Here is a tiny trained network, its code and every weight. The questions are about switching its units off for an input and a target symbol, where a switched-off unit gives its printed mean instead of its output.

import numpy as np


def w(rows, s, z=0):
    codes = np.array(rows[::2]) - 128.0
    scale = np.full(codes.shape[1], s)
    scale[-1] = z or s
    return codes * scale


def norm(h):
    return h / np.sqrt((h * h).mean(-1, keepdims=True) + 1e-5)


def f(y):
    return y / 2 * (1 + np.tanh(0.7978845608 * (y + 0.044715 * y**3)))


def softmax(a):
    e = np.exp(a - a.max(-1, keepdims=True))
    return e / e.sum(-1, keepdims=True)


def log_softmax(a):
    a = a - a.max(-1, keepdims=True)
    return a - np.log(np.exp(a).sum(-1, keepdims=True))


def net(x, mask):
    ids = ['γεζηλμτψ'.index(c) for c in x.split()]
    T = len(ids)
    res = E[ids] + P[:T]
    u = 0
    for l in range(2):
        q, k, v = (norm(res) @ M[l].T for M in (Q, K, V))
        z = softmax(np.where(np.tri(T) > 0, q @ k.T / 4**0.5, -1e9)) @ v
        res = res + np.where(mask[u], z, O[l][:, -1]) @ O[l][:, :-1]
        u += 1
        y = f(norm(res) @ A[l][:, :-1].T + A[l][:, -1])
        res = res + np.where(mask[u : u + 4], y, B[l][:, -1]) @ B[l][:, :-1]
        u += 4
    return log_softmax(norm(res)[-1] @ U[:, :-1].T + U[:, -1])


Q, K, V, O, A, B = {}, {}, {}, {}, {}, {}
E = w([
[109,151,114,175,225,123,53,143,80],'γ',
[90,149,155,197,205,102,66,133,80],'ε',
[125,153,143,176,228,122,73,177,123],'ζ',
[255,193,137,127,62,243,68,51,218],'η',
[14,211,61,135,138,36,52,117,113],'λ',
[86,96,84,36,116,129,38,212,69],'μ',
[103,84,232,131,98,98,137,208,142],'τ',
[112,76,186,91,175,51,121,90,91],'ψ',
],0.0071)
P = w([
[52,58,163,113,149,254,119,78,188],'0',
[69,51,146,128,148,202,106,97,172],'1',
[84,83,141,138,133,156,118,104,174],'2',
[103,98,137,155,129,137,98,120,156],'3',
[112,111,134,155,127,119,96,131,145],'4',
[118,122,135,153,122,107,95,137,134],'5',
[127,130,136,145,123,95,99,143,125],'6',
[135,143,143,139,122,93,104,147,117],'7',
[143,153,143,133,125,86,109,158,116],'8',
[147,167,147,129,122,81,109,164,110],'9',
[157,176,140,114,122,74,122,177,108],'10',
[161,187,141,109,123,70,120,177,105],'11',
[166,193,148,109,114,62,129,195,100],'12',
],0.0092)
Q[0] = w([
[226,203,201,6,105,77,43,100,223],'L0H0',
[253,149,36,177,128,45,149,188,118],'L0H0',
[93,31,48,191,167,129,164,122,193],'L0H0',
[177,14,112,176,49,128,182,133,133],'L0H0',
],0.0033)
K[0] = w([
[110,117,190,78,70,253,34,80,198],'L0H0',
[200,250,73,192,199,162,164,152,104],'L0H0',
[49,91,109,188,198,156,25,212,165],'L0H0',
[59,115,132,194,189,138,56,37,144],'L0H0',
],0.0031)
V[0] = w([
[182,123,130,161,4,212,133,32,191],'L0H0',
[35,140,158,54,140,79,173,90,154],'L0H0',
[106,129,96,230,165,74,178,196,44],'L0H0',
[145,172,35,211,198,145,146,107,185],'L0H0',
],0.0042)
O[0] = w([
[159,114,71,199,78,13,233,190,75,170],'L0H0',
[184,109,24,96,190,80,143,125,255,123],'L0H0',
[126,192,210,98,97,209,152,48,179,2],'L0H0',
[173,233,155,97,104,108,106,123,67,121],'L0H0',
],0.0045,0.0037)
A[0] = w([
[179,132,118,109,82,255,124,14,201,1],'L0N0',
[121,142,99,190,152,92,159,184,62,56],'L0N1',
[115,140,102,119,154,213,169,93,86,48],'L0N2',
[129,81,97,157,110,157,152,122,97,71],'L0N3',
],0.0081,0.0053)
B[0] = w([
[66,10,216,2,53,79,27,87,254,177],'L0N0',
[196,121,109,128,39,207,99,66,130,253],'L0N1',
[12,64,86,50,122,124,229,180,99,92],'L0N2',
[147,176,124,41,208,138,119,73,189,97],'L0N3',
],0.0064,0.0026)
Q[1] = w([
[160,210,170,104,147,170,154,84,91],'L1H0',
[207,48,93,161,35,144,228,83,97],'L1H0',
[151,118,168,164,148,88,28,154,144],'L1H0',
[216,194,83,204,7,108,104,145,66],'L1H0',
],0.012)
K[1] = w([
[123,215,89,132,120,175,129,124,132],'L1H0',
[99,118,78,222,193,130,187,156,84],'L1H0',
[144,144,187,86,116,53,82,110,131],'L1H0',
[137,186,140,120,123,83,177,188,10],'L1H0',
],0.012)
V[1] = w([
[178,159,176,160,140,255,111,181,171],'L1H0',
[95,168,38,61,60,141,82,144,130],'L1H0',
[89,88,154,149,5,144,171,238,193],'L1H0',
[69,236,119,202,130,99,151,89,169],'L1H0',
],0.007)
O[1] = w([
[94,145,98,185,40,124,129,233,110,81],'L1H0',
[97,106,155,149,99,232,17,71,129,189],'L1H0',
[114,255,228,101,83,184,91,137,80,252],'L1H0',
[38,132,94,223,226,170,125,133,216,2],'L1H0',
],0.0076,0.0043)
A[1] = w([
[69,18,45,186,196,141,241,33,56,3],'L1N0',
[201,66,180,39,22,227,71,60,169,70],'L1N1',
[188,253,34,213,160,192,134,38,181,146],'L1N2',
[133,114,162,22,105,71,217,186,9,195],'L1N3',
],0.0052,0.0032)
B[1] = w([
[162,193,156,111,71,144,173,95,129,139],'L1N0',
[52,107,139,182,158,53,104,79,89,255],'L1N1',
[150,254,143,105,147,205,122,132,135,160],'L1N2',
[180,183,121,153,151,148,79,81,120,236],'L1N3',
],0.0094,0.0059)
U = w([
[81,45,182,151,89,96,50,71,88,96],'γ',
[166,245,160,66,109,151,117,144,79,226],'ε',
[203,75,60,190,19,124,110,161,189,5],'ζ',
[128,71,120,45,98,212,178,126,106,147],'η',
[230,114,93,55,207,61,157,96,136,128],'λ',
[109,87,125,147,201,98,124,255,121,113],'μ',
[67,130,148,184,135,106,241,113,108,139],'τ',
[117,152,122,140,214,199,91,96,233,20],'ψ',
],0.0067,0.0013)

Each question gives the input, a string of symbols that net reads in full, and the target symbol t.
The units are the heads (4 rows each of Q, K, V and O) and the neurons (one row each of A and B). Each row of codes is followed by its name. A weight is (code - 128) times the scale printed after its matrix; where a second scale follows, it is the last column's (O, A, B and U).
mask holds one flag per unit, layer by layer, with each layer's heads first. A switched-off unit (its flag False) gives its mean, the last column of its rows in O or B, instead of its output. The means were averaged over made-up inputs and are rounded, as every weight is.
A unit's drop is (log p(t) with every unit on - log p(t) with that unit switched off) / (log p(t) with every unit on - log p(t) with every unit switched off).
The circuit of an input: a set's keep is (log p(t) with only the set's units on - log p(t) with every unit switched off) / (log p(t) with every unit on - log p(t) with every unit switched off). Starting from all 10 units, units are removed one at a time, each time the one whose removal leaves the highest keep (on an exact tie, the one counted first), for as long as the keep stays at least 0.8.
circuit, biggest first: the units of the circuit, biggest drop first
most important unit: the unit with the biggest drop
k most important neurons: the k neurons with the biggest drops, biggest first
top k neurons in layer l: the k neurons of layer l with the biggest drops, biggest first
drop of u: that unit's drop, to one decimal
input η μ γ τ λ η γ, target ψ: 4 most important neurons -> (L0N1; L0N0; L1N2; L1N1)
input ζ η μ λ τ γ λ μ ζ γ η λ, target ψ: most important unit -> L1H0
input λ τ λ μ, target ε: top 2 neurons in layer 1 -> (L1N3; L1N1)
input λ μ ζ ε ε, target μ: circuit, biggest first -> (L1H0; L1N3; L0N0)
input γ λ ψ η η η ε η λ ζ μ, target γ: 3 most important neurons -> (L0N1; L1N1; L1N2)
input ζ ζ γ η τ η γ ε, target ζ: circuit, biggest first -> (L1H0; L0N1; L0H0; L1N1)
input γ λ τ μ λ ζ ζ, target ψ: circuit, biggest first -> (L0N0; L1H0; L0H0)
input η η λ η γ ψ γ ζ η λ η μ ε, target γ: circuit, biggest first -> (L0N1; L1H0; L1N1)
input ε λ γ, target ψ: circuit, biggest first -> (L1H0; L1N1)
input τ λ λ, target ε: 2 most important neurons -> (L1N1; L0N3)
input ε ε γ, target τ: top 2 neurons in layer 1 -> (L1N0; L1N3)
input η η γ, target ζ: 4 most important neurons -> (L0N1; L0N3; L0N0; L1N1)
input η λ η τ η λ η, target ψ: 2 most important neurons -> (L1N2; L0N3)
input ζ τ λ η ζ μ η μ ψ τ η μ γ, target γ: most important unit -> L0N1
input γ ε ε, target τ: top 2 neurons in layer 1 -> (L1N0; L1N3)
input μ τ γ λ γ ε λ, target ψ: circuit, biggest first -> (L1H0; L0H0)
input η η λ μ η λ μ γ λ μ ε, target γ: circuit, biggest first -> (L1H0; L1N1; L0N1)
input ζ η η ψ μ λ ζ η η ζ, target ζ: circuit, biggest first -> (L0N1; L1H0; L0N0)
input λ ζ ζ, target ψ: top 2 neurons in layer 0 -> (L0N0; L0N1)
input η ε ζ ε λ η ζ ε η η λ ε, target ψ: circuit, biggest first -> (L1H0)
input τ γ ε ζ, target μ: top 2 neurons in layer 0 -> (L0N2; L0N1)
input ε μ λ τ ζ λ ε, target ψ: drop of L1H0 -> 0.8
input η ψ ζ ζ η ζ, target ζ: drop of L1H0 -> 1.0
input ε λ τ ε η μ τ η ζ ε ζ λ ψ, target λ: drop of L1N1 -> 0.1
input ε τ λ ψ λ, target λ: drop of L0N0 -> 0.0
